Here is a tiny trained network, its code and every weight. The questions are about switching its units off for an input and a target symbol, where a switched-off unit gives its printed mean instead of its output.

import numpy as np


def w(rows, s, z=0):
    codes = np.array(rows[::2]) - 128.0
    scale = np.full(codes.shape[1], s)
    scale[-1] = z or s
    return codes * scale


def f(y):
    return np.maximum(y, 0)


def softmax(a):
    e = np.exp(a - a.max(-1, keepdims=True))
    return e / e.sum(-1, keepdims=True)


def log_softmax(a):
    a = a - a.max(-1, keepdims=True)
    return a - np.log(np.exp(a).sum(-1, keepdims=True))


def net(x, mask):
    ids = ['αβδεζηθλμπστφψω'.index(c) for c in x.split()]
    T = len(ids)
    res = E[ids] + P[:T]
    u = 0
    for l in range(3):
        q, k, v = (res @ M[l].T for M in (Q, K, V))
        z = softmax(np.where(np.tri(T) > 0, q @ k.T / 2**0.5, -1e9)) @ v
        res = res + np.where(mask[u], z, O[l][:, -1]) @ O[l][:, :-1]
        u += 1
        y = f(res @ A[l][:, :-1].T + A[l][:, -1])
        res = res + np.where(mask[u : u + 4], y, B[l][:, -1]) @ B[l][:, :-1]
        u += 4
    return log_softmax(res[-1] @ U[:, :-1].T + U[:, -1])


Q, K, V, O, A, B = {}, {}, {}, {}, {}, {}
E = w([
[145,99,107,91],'α',
[124,152,59,131],'β',
[45,226,118,149],'δ',
[236,156,178,144],'ε',
[148,142,62,217],'ζ',
[143,110,107,77],'η',
[70,160,203,160],'θ',
[185,204,88,250],'λ',
[15,78,27,53],'μ',
[96,140,158,100],'π',
[123,84,111,107],'σ',
[172,158,56,147],'τ',
[210,166,156,119],'φ',
[162,114,74,103],'ψ',
[174,236,186,122],'ω',
],0.016)
P = w([
[222,192,183,254],'0',
[132,136,139,34],'1',
[143,139,131,47],'2',
[156,135,113,62],'3',
[140,145,118,68],'4',
[126,140,124,60],'5',
[120,138,124,78],'6',
[109,145,120,74],'7',
[99,156,122,80],'8',
[103,157,120,91],'9',
[101,137,126,106],'10',
[120,160,118,111],'11',
],0.0089)
Q[0] = w([
[191,181,210,190],'0.h0',
[209,193,253,151],'0.h0',
],0.0071)
K[0] = w([
[157,93,199,173],'0.h0',
[152,161,139,252],'0.h0',
],0.012)
V[0] = w([
[155,168,245,52],'0.h0',
[112,65,141,100],'0.h0',
],0.011)
O[0] = w([
[97,149,205,170,183],'0.h0',
[254,98,80,215,5],'0.h0',
],0.0062,0.0034)
A[0] = w([
[14,184,137,206,235],'0.n0',
[98,83,89,222,54],'0.n1',
[254,165,91,130,254],'0.n2',
[89,213,60,204,139],'0.n3',
],0.007,0.0033)
B[0] = w([
[213,170,79,68,254],'0.n0',
[77,180,171,105,132],'0.n1',
[160,73,111,2,208],'0.n2',
[110,101,158,59,186],'0.n3',
],0.0097,0.0062)
Q[1] = w([
[171,67,149,254],'1.h0',
[243,109,78,110],'1.h0',
],0.0052)
K[1] = w([
[172,75,255,58],'1.h0',
[112,124,34,94],'1.h0',
],0.0094)
V[1] = w([
[1,99,129,107],'1.h0',
[176,132,179,78],'1.h0',
],0.01)
O[1] = w([
[3,16,54,147,210],'1.h0',
[82,139,5,207,253],'1.h0',
],0.0061,0.0032)
A[1] = w([
[169,201,151,70,165],'1.n0',
[241,76,148,163,101],'1.n1',
[134,162,254,129,124],'1.n2',
[111,137,95,17,253],'1.n3',
],0.0078,0.0032)
B[1] = w([
[134,86,47,96,208],'1.n0',
[109,113,102,190,132],'1.n1',
[43,82,213,120,159],'1.n2',
[90,87,96,254,254],'1.n3',
],0.013,0.017)
Q[2] = w([
[232,191,220,133],'2.h0',
[95,217,2,70],'2.h0',
],0.0069)
K[2] = w([
[29,37,130,253],'2.h0',
[163,98,73,144],'2.h0',
],0.0064)
V[2] = w([
[17,119,159,15],'2.h0',
[139,1,152,174],'2.h0',
],0.0067)
O[2] = w([
[11,129,26,153,93],'2.h0',
[124,51,50,73,2],'2.h0',
],0.011,0.0024)
A[2] = w([
[131,164,200,166,29],'2.n0',
[64,59,121,254,24],'2.n1',
[190,144,54,253,120],'2.n2',
[97,234,140,74,2],'2.n3',
],0.0061,0.0025)
B[2] = w([
[176,63,155,86,129],'2.n0',
[225,146,207,13,248],'2.n1',
[10,187,208,133,211],'2.n2',
[16,255,84,49,135],'2.n3',
],0.0085,0.017)
U = w([
[108,109,185,233,134],'α',
[55,142,202,161,43],'β',
[68,88,119,224,228],'δ',
[112,104,149,167,69],'ε',
[125,96,123,173,202],'ζ',
[157,102,127,150,191],'η',
[165,143,138,89,43],'θ',
[161,141,130,139,254],'λ',
[144,102,208,2,86],'μ',
[101,92,133,195,166],'π',
[196,174,200,130,156],'σ',
[156,126,134,114,100],'τ',
[168,132,123,99,91],'φ',
[105,112,141,179,39],'ψ',
[131,127,38,40,21],'ω',
],0.0088,0.0045)

Each question gives the input, a string of symbols that net reads in full, and the target symbol t.
The units are the heads (2 rows each of Q, K, V and O) and the neurons (one row each of A and B). Each row of codes is followed by its name. A weight is (code - 128) times the scale printed after its matrix; where a second scale follows, it is the last column's (O, A, B and U).
mask holds one flag per unit, layer by layer, with each layer's heads first. A switched-off unit (its flag False) gives its mean, the last column of its rows in O or B, instead of its output. The means were averaged over made-up inputs and are rounded, as every weight is.
A unit's drop is (log p(t) with every unit on - log p(t) with that unit switched off) / (log p(t) with every unit on - log p(t) with every unit switched off).
The circuit of an input: a set's keep is (log p(t) with only the set's units on - log p(t) with every unit switched off) / (log p(t) with every unit on - log p(t) with every unit switched off). Starting from the 12 units with the biggest drops (on a tie, the unit counted first), units are removed one at a time, each time the one whose removal leaves the highest keep (on an exact tie, the one counted first), for as long as the keep stays at least 0.8.
circuit, biggest first: the units of the circuit, biggest drop first
most important unit: the unit with the biggest drop
k most important neurons: the k neurons with the biggest drops, biggest first
k most important neurons of layer l: the k neurons of layer l with the biggest drops, biggest first
input ω ω δ σ η σ ω μ ψ σ η φ, target β: 2 most important neurons of layer 0 -> 0.n0, 0.n2
input ε ω ω ω μ δ ψ μ σ β, target μ: most important neuron -> 2.n1
input μ ζ ε μ ω β μ ε λ, target ω: circuit, biggest first -> 2.h0, 0.n2
input ω α π, target β: 3 most important neurons -> 0.n0, 1.n3, 1.n2
input ω σ ψ, target β: 3 most important neurons -> 0.n0, 1.n3, 2.n2
input ω ε β, target β: 4 most important neurons -> 0.n0, 1.n3, 2.n2, 1.n2
input μ μ ω δ σ μ ω ε π ω μ β, target ω: circuit, biggest first -> 2.h0, 1.n2
input μ μ μ ω β τ, target ω: 2 most important neurons -> 2.n1, 1.n2
input ω ω η σ δ ψ ω ω μ π λ, target β: 3 most important neurons of layer 0 -> 0.n0, 0.n3, 0.n2
input ω σ μ ω ψ μ ω μ μ ω μ φ, target μ: circuit, biggest first -> 1.n2, 2.n2, 0.h0
input ω θ δ ω τ, target β: 3 most important neurons -> 0.n0, 2.n2, 1.n3
input μ μ μ φ σ λ, target ω: circuit, biggest first -> 2.h0, 1.h0
input μ μ μ ω ω ω μ δ δ β, target ω: circuit, biggest first -> 2.h0, 0.h0
input ω ω β σ ω ω μ, target β: most important unit -> 1.n3
input β μ δ π μ ω μ μ β μ ψ, target μ: circuit, biggest first -> 2.n1, 1.h0
input ω μ σ ε, target β: 4 most important neurons -> 1.n3, 1.n2, 0.n0, 0.n2
input μ δ ω φ μ δ, target ω: 2 most important neurons of layer 0 -> 0.n3, 0.n0
input λ μ δ ω τ η ω λ β ω α, target σ: 2 most important neurons of layer 1 -> 1.n0, 1.n2
input μ δ ω ω ω, target ω: circuit, biggest first -> 2.h0, 1.n0, 2.n2, 1.n2
input ω η σ π μ ε, target β: 4 most important neurons -> 1.n3, 1.n2, 0.n2, 0.n0
input ω μ φ μ ω μ τ τ ω φ, target β: circuit, biggest first -> 0.h0
input μ σ α, target ω: 3 most important neurons -> 0.n2, 0.n0, 2.n2
input σ ω ω η ω ψ μ, target μ: 2 most important neurons -> 2.n1, 0.n0
input ω δ σ ψ β ω ω σ, target β: 3 most important neurons of layer 1 -> 1.n2, 1.n0, 1.n3
input μ ω τ, target ω: 2 most important neurons of layer 0 -> 0.n2, 0.n0
input ω σ ω η, target β: 2 most important neurons of layer 2 -> 2.n2, 2.n1
input ω δ ω ω β δ α, target β: most important unit -> 0.h0
